Each row has a hidden trait or not; one of two labels after the row says which. A new part has a new trait and new labels.
[-0.67 -2.90 -4.47  0.18 -3.47  2.74  1.95 -0.29  0.45 -2.78  6.40 -0.51
  2.23  0.85  1.07 -0.39 -4.89 -1.06  1.22  0.43  0.32 -0.41  3.51 -0.87
  3.89 -0.10 -2.71 -0.51  0.76  2.35 -2.73  0.34 -2.56 -2.23 -0.25  0.71
 -1.37  0.33  4.19  0.68  0.76 -2.57 -0.98 -1.59  4.99 -0.15 -0.05 -0.14
 -2.04  2.56 -4.21  0.99  1.70  0.13] -> [34]
[-0.47 -3.54 -3.90  0.16 -2.36  2.01  3.24 -0.25  0.73 -6.38  7.50 -0.69
  3.69  0.89  1.36 -0.71 -5.12 -1.15  0.85  0.33  0.03 -0.56  2.69 -1.06
  3.34 -0.08 -2.63 -0.49  0.54  2.37 -2.47 -0.33 -3.10 -2.54 -0.58 -0.48
 -1.16 -0.13  4.04  4.41  0.57  9.70 -0.60  1.52  4.25 -0.28 -0.17 -0.43
 -2.05  2.20 -3.82  1.12  1.64  0.58] -> [34]
[-0.11 -3.12  5.07  0.18  3.75  2.00  0.36 -0.15  0.44  2.08 -8.74 -0.04
 -3.68  1.09  0.80 -1.17 -2.86 -0.71  1.46  0.18 -0.43 -0.32 -2.72 -0.88
  0.51 -0.06 -0.66 -0.78  0.39  1.92 -2.84 -0.75  4.55 -4.32  0.32  0.88
 -1.75 -1.13  4.56 -4.03  0.54  4.51 -0.27 -0.95 -1.56 -0.42 -0.36  0.25
 -1.17  2.26  1.90  2.12  0.96  1.05] -> [33]
[-0.45 -3.17  5.30  0.18  1.58  2.49  0.29 -0.27 -0.97  0.81 -4.02 -0.32
 -3.17  0.90  1.38 -0.77 -6.04 -0.90  1.34  0.31  0.05  0.05 -1.24 -0.90
 -3.75 -0.08 -2.82 -0.76  0.42  2.23 -2.22 -0.31  2.37 -3.09 -0.29  0.73
 -1.52 -0.25  4.91 -4.34  0.59  7.70 -0.51 -0.75 -2.71 -0.31  1.30  0.61
 -1.75  2.88  1.13  0.12  1.21  0.65] -> [33]
[ 0.81 -2.80  0.73  0.17  4.31  1.22  0.53 -0.21  0.53  2.46 -7.69  0.19
 -1.87  0.82  2.53 -1.47  7.14 -0.58  1.21  0.00 -0.81 -0.44 -2.02 -0.86
  3.10 -0.03  3.41 -0.75 -0.03  1.59 -2.98 -1.23  4.44 -5.60 -0.22  0.84
 -2.27 -1.78  7.02 -1.78  0.41 -0.78 -0.12 -1.09  1.04 -0.58 -0.51 -0.74
  0.41  0.25 -2.08  2.12 -1.31  0.39] -> [33]
[-0.52 -3.30 -0.19  0.18 -2.37  2.18 -1.21 -0.25 -1.92  2.49  9.35 -0.29
  0.43  0.94  1.49 -0.71 -5.84 -0.83  1.41  0.32  0.15  0.53  3.08  0.86
 -3.13 -0.08 -2.77 -0.58  0.52  2.14 -2.99 -0.06 -3.86 -0.88 -5.89  0.70
  0.87 -0.11  4.66  0.31 -0.84 -1.93 -0.90 -0.83  4.08  0.21  1.28 -0.34
 -2.17  2.51 -3.17 -9.99  1.50  0.86] -> [33]
[-0.10 -3.61  5.26  0.17  3.96  2.10  0.65 -0.21  0.49  1.48 -6.27 -0.16
 -3.55  0.91  1.81 -0.89 -2.86 -0.91  1.35  0.29 -0.23 -0.42 -3.04 -0.76
  1.62 -0.06  0.06 -0.77  0.50  2.08 -1.98 -0.64  4.48 -4.48  0.12  0.63
 -1.65 -0.58  3.98 -4.20  0.58  3.29 -0.47 -0.82 -1.12 -0.47 -0.30  0.48
 -1.45  0.85  1.94  1.15  1.05  0.88] -> [33]
[-0.15 -3.15 -4.87  0.18 -5.32  2.65  0.75 -0.26  0.58  1.16  5.79  0.00
  2.46  1.04  2.15 -1.16 -5.64 -0.83  1.51  0.14 -0.41 -0.40  3.12 -0.81
  2.90 -0.04 -3.00 -0.68  0.18  1.55 -2.89  1.01 -2.71 -4.64  0.05  0.74
 -1.69 -1.10  3.98  0.49  0.59 -3.78 -1.64 -1.16  3.71 -0.49 -0.28 -2.07
 -2.14  2.06 -3.00  1.72  0.96  1.12] -> [34]
[-0.81 -2.49 -4.24  0.18 -2.95  3.24  2.65 -0.27  0.42 -7.00  7.05 -0.78
  3.40  0.91  0.39 -0.01 -4.71 -1.49  1.10  0.52  0.59 -0.28  2.63 -1.02
  3.50 -0.12 -3.36 -0.45  0.87  2.51 -2.12  0.60 -2.84 -0.98  1.03 -0.73
 -0.63  0.94  0.53  4.28  0.98 -3.17 -0.74  2.80  5.16 -0.10 -0.04  0.52
 -2.14  0.35 -4.12  0.60  1.97 -1.66] -> [33]
[-0.23 -3.96 -5.01  0.21 -5.65  2.32  0.72 -0.23  0.59  0.96  5.90 -0.17
  2.24  0.91  2.13 -0.89 -5.79 -0.78  1.37  0.21 -0.13 -0.47  3.10 -0.25
  3.72 -0.07 -2.80 -0.59  0.29  2.24 -2.78  2.08 -3.20 -3.23 -1.41  0.70
 -1.97 -0.68  4.14  1.24  0.62 -5.78 -3.25 -0.87  3.28 -0.34 -0.28 -1.01
 -2.05  2.08 -5.80  0.28  2.30  0.75] -> [33]
[-0.59 -3.13 -4.40  0.14 -5.00  2.54  1.18 -0.29  0.40  0.11  7.49 -0.55
  2.51  1.00  0.66 -0.41 -4.61 -1.31  1.06  0.50  0.42 -0.34  3.01 -0.95
  3.88 -0.11 -2.17 -0.80  0.68  2.30 -2.65  1.55 -1.97 -1.67 -0.26  0.67
 -1.29  0.42  4.36  0.78  0.83 -5.59 -1.92 -0.69  4.45  0.04 -0.05 -0.52
 -2.48  3.67 -3.54  0.66  1.59  0.10] -> [34]

Part 2:
[ 1.75  1.26 -0.28 -0.65  0.88 -2.43 -1.51 -1.54  0.58 -1.55  0.63  0.10
  0.75  2.00 -0.32 -0.31  2.31  0.06 -0.62  1.76 -0.37 -0.05  1.17 -3.02
 -0.14 -0.98  0.34 -0.68 -0.82 -0.52 -1.45  1.34 -0.09 -1.13 -0.98  6.67
  3.84 -0.48 -0.27 -0.08 -0.63  1.87 -0.18  0.42 -0.93] -> kemat
[-0.32  2.49  0.08 -0.54 -0.25  1.57  1.47  0.77  1.36 -0.19  1.34 -0.34
  0.08  0.33  0.03  1.05 -0.71 -1.32  3.31 -0.26  0.19  0.07  0.18  0.32
  0.77  0.39 -0.62  0.75  0.00  2.33  0.92 -2.38 -0.05 -1.28  3.08 -1.02
 -3.40  1.79  0.85  0.72 -3.81 -0.72  0.09 -4.59  0.64] -> filu
[-1.25 -1.61 -0.09 -0.69 -1.15  0.84  0.67  2.79 -0.58 -0.98  0.02 -0.47
  0.11 -1.93  0.87 -2.09 -7.61  0.14 -1.01 -0.63  0.18 -1.33  1.22 -2.11
 -0.01  0.34  0.55  0.03  0.04 -1.19 -0.01 -1.64  0.10  2.12 -0.14 -1.41
 -4.11  2.64  0.88 -0.48  1.15  0.54 -0.27 -3.79  1.35] -> filu
[-0.95  1.74  0.09  0.52  1.50  1.14 -1.80  1.82  1.42  1.55 -0.72  1.27
  0.25  0.30  0.29  1.62  6.26 -0.92  0.46 -1.73  0.73  0.48  1.34  7.86
 -0.12 -0.09  0.55 -0.42  0.39  1.40 -1.10 -2.32  0.03 -0.06  2.11  1.54
 -0.75  1.04 -0.72  0.05 -1.45 -1.31 -0.64  5.03 -0.29] -> kemat
[ 1.41  0.49  0.36  0.59 -0.69 -0.55 -0.68  1.24  2.29  0.36 -1.92 -1.27
  0.31  0.36 -0.42  1.42  0.04  0.43  1.48  0.15  0.05  1.15  2.59  4.75
 -0.22  0.31 -0.83  0.68  0.49  1.04  1.84 -1.95 -0.12  0.44  0.93 -0.09
 -0.31  0.43 -0.31 -0.26 -2.15 -0.20  0.82  7.07 -0.38] -> filu
[ 1.71 -0.83 -0.01 -0.70 -0.51  0.01  2.17  0.33 -0.43  0.55  0.72 -2.35
  0.13 -1.06  0.29 -1.22 -7.49  0.31  1.92  2.01 -1.58 -0.37  0.11 -1.46
 -0.16  0.21 -0.65  1.22 -0.23  0.63  3.43 -0.34 -0.06  1.09 -1.29 -0.34
 -4.50 -1.11  0.37 -0.58 -0.14 -0.02  1.16 -6.78  1.42] -> filu
[ 1.84 -2.58 -0.13 -1.58 -0.11  1.39  0.84 -4.36 -2.04  1.53  0.24 -0.47
 -0.02  0.28  0.68 -0.77  0.56  1.44 -3.06 -0.89 -1.28 -0.25 -1.04  0.60
 -0.64 -0.59 -0.30  0.30 -0.29 -0.75 -0.27  1.01  0.16  0.79 -2.56 -2.20
 -5.05 -1.23 -0.16 -0.13  6.36 -0.70 -1.10 -1.96 -1.38] -> filu
[ 2.03 -1.71  0.10 -0.11 -1.19 -0.50  0.35 -3.03  0.80 -2.13 -1.06  1.03
  1.66  0.09 -0.01 -0.25  2.63  0.45 -1.81 -1.38  0.11  0.26 -0.41 -3.00
 -0.09 -0.20  0.18 -0.20 -0.57 -0.94 -2.21 -0.10  0.06  0.29 -0.32 -1.15
 -1.09  0.81  0.52  0.26 -0.35  1.03 -2.49 -1.38 -1.88] -> filu
[ 0.84  0.63 -0.17 -1.71  2.53 -0.43 -1.06  0.46  0.34  0.70  0.65  1.22
  0.82  1.76  0.55  1.16  5.71 -0.57  0.48 -0.31 -1.68  0.63  1.47  1.98
  0.05 -0.88 -0.24 -0.72 -0.59  0.14 -0.49 -0.80 -0.04 -1.19  1.17  5.34
  0.63 -0.97 -1.66  0.22  0.84  0.20 -0.17  3.44 -0.70] -> kemat
[ 0.33  2.96 -0.43 -0.67 -0.34  4.59  0.29 -3.02 -0.01  3.55  1.17  0.41
 -0.54  1.01  0.35 -0.23  3.70  0.40  1.20 -1.37 -0.22 -0.29 -2.04  2.28
 -0.77 -0.04 -0.04  0.68 -0.27  1.02  0.89 -2.12 -0.02 -1.20  0.26 -1.40
 -4.99 -0.57  1.36  0.24  1.74 -1.87 -0.84 -0.89 -0.61] -> kemat
[ 0.17  0.10 -0.23 -1.94  2.68  0.45  0.29  2.00 -0.05  2.84  2.23  0.30
  0.05 -1.40  0.36  0.33  6.61 -0.43  1.04 -1.92 -1.39  0.09  0.58  1.61
  0.12 -0.61 -0.35 -0.82 -0.46  2.98 -0.40 -3.34  0.09  0.24  0.51  3.39
 -5.04  0.14 -0.24  0.14  0.36 -2.08 -0.86  2.47 -0.57] -> kemat
[-0.81 -2.15  0.29  2.18 -1.44 -3.24 -0.40  0.29  0.17 -2.65 -1.21 -2.17
 -0.23 -0.77  0.85  0.08 -4.83  0.10  0.48  1.17  0.86  0.29 -0.30 -3.23
 -0.02  0.42  0.56 -0.50  0.55 -0.59 -0.19  2.12 -0.20 -0.02 -0.29 -2.66
  8.90 -0.98  0.18 -0.83 -3.19  0.75 -0.11 -0.69  1.10] -> filu
[ 0.05  3.41 -0.07  2.72 -0.27  0.20 -0.38  0.53  1.15  2.76 -0.43  0.54
 -0.57 -2.32  0.51 -0.66  2.41  0.44  1.89  1.98  1.63 -0.46 -1.90  0.04
 -0.58  0.56  0.50  0.72  0.16  1.57  1.79 -0.77 -0.08  0.73 -2.35  2.02
  2.30 -1.55  1.23 -0.35 -0.90 -0.82  1.03  3.13  0.02] -> kemat
[ 0.79 -3.01  0.15 -0.11 -0.34 -1.86  1.06  3.58  1.07 -2.51 -1.33 -0.22
  1.26  0.78  1.69 -2.07 -7.80  0.14 -0.80  0.03 -1.21  0.31  3.09 -2.60
 -0.07  0.71 -0.03  0.35 -0.56 -2.69  0.93  0.31  0.17  3.89 -0.68 -0.95
 -3.74  1.40 -0.23 -0.57 -2.03  2.77  0.80 -1.14  0.99] -> filu
[ 2.05 -2.62 -0.27 -0.52 -0.20 -0.02  1.08 -1.72 -0.27 -0.54 -0.18  0.95
  1.52  1.38  0.92 -1.28 -1.49  0.65  0.63 -0.47 -2.33  0.48 -1.50 -5.69
 -0.65  0.04  0.11 -0.16 -1.16 -2.68  0.65  0.01 -0.10  0.45 -0.88  0.28
  1.07 -2.28 -0.11 -0.42  0.56  1.14 -1.41 -3.47 -0.08] -> filu
[ 0.17  0.02  0.20 -0.42  0.27  1.06 -1.51  1.77 -0.60  1.76 -1.61 -0.24
 -0.49 -1.30  0.04  0.76 -0.35  0.94 -0.34  0.91 -0.29 -0.04  2.07  7.01
 -0.22 -0.03 -0.63  0.43  0.92 -0.04  2.29 -1.28 -0.07  0.61 -0.35  2.75
 -1.42 -0.65 -1.62 -0.30  6.10 -1.06  1.67  7.73  0.21] -> kemat
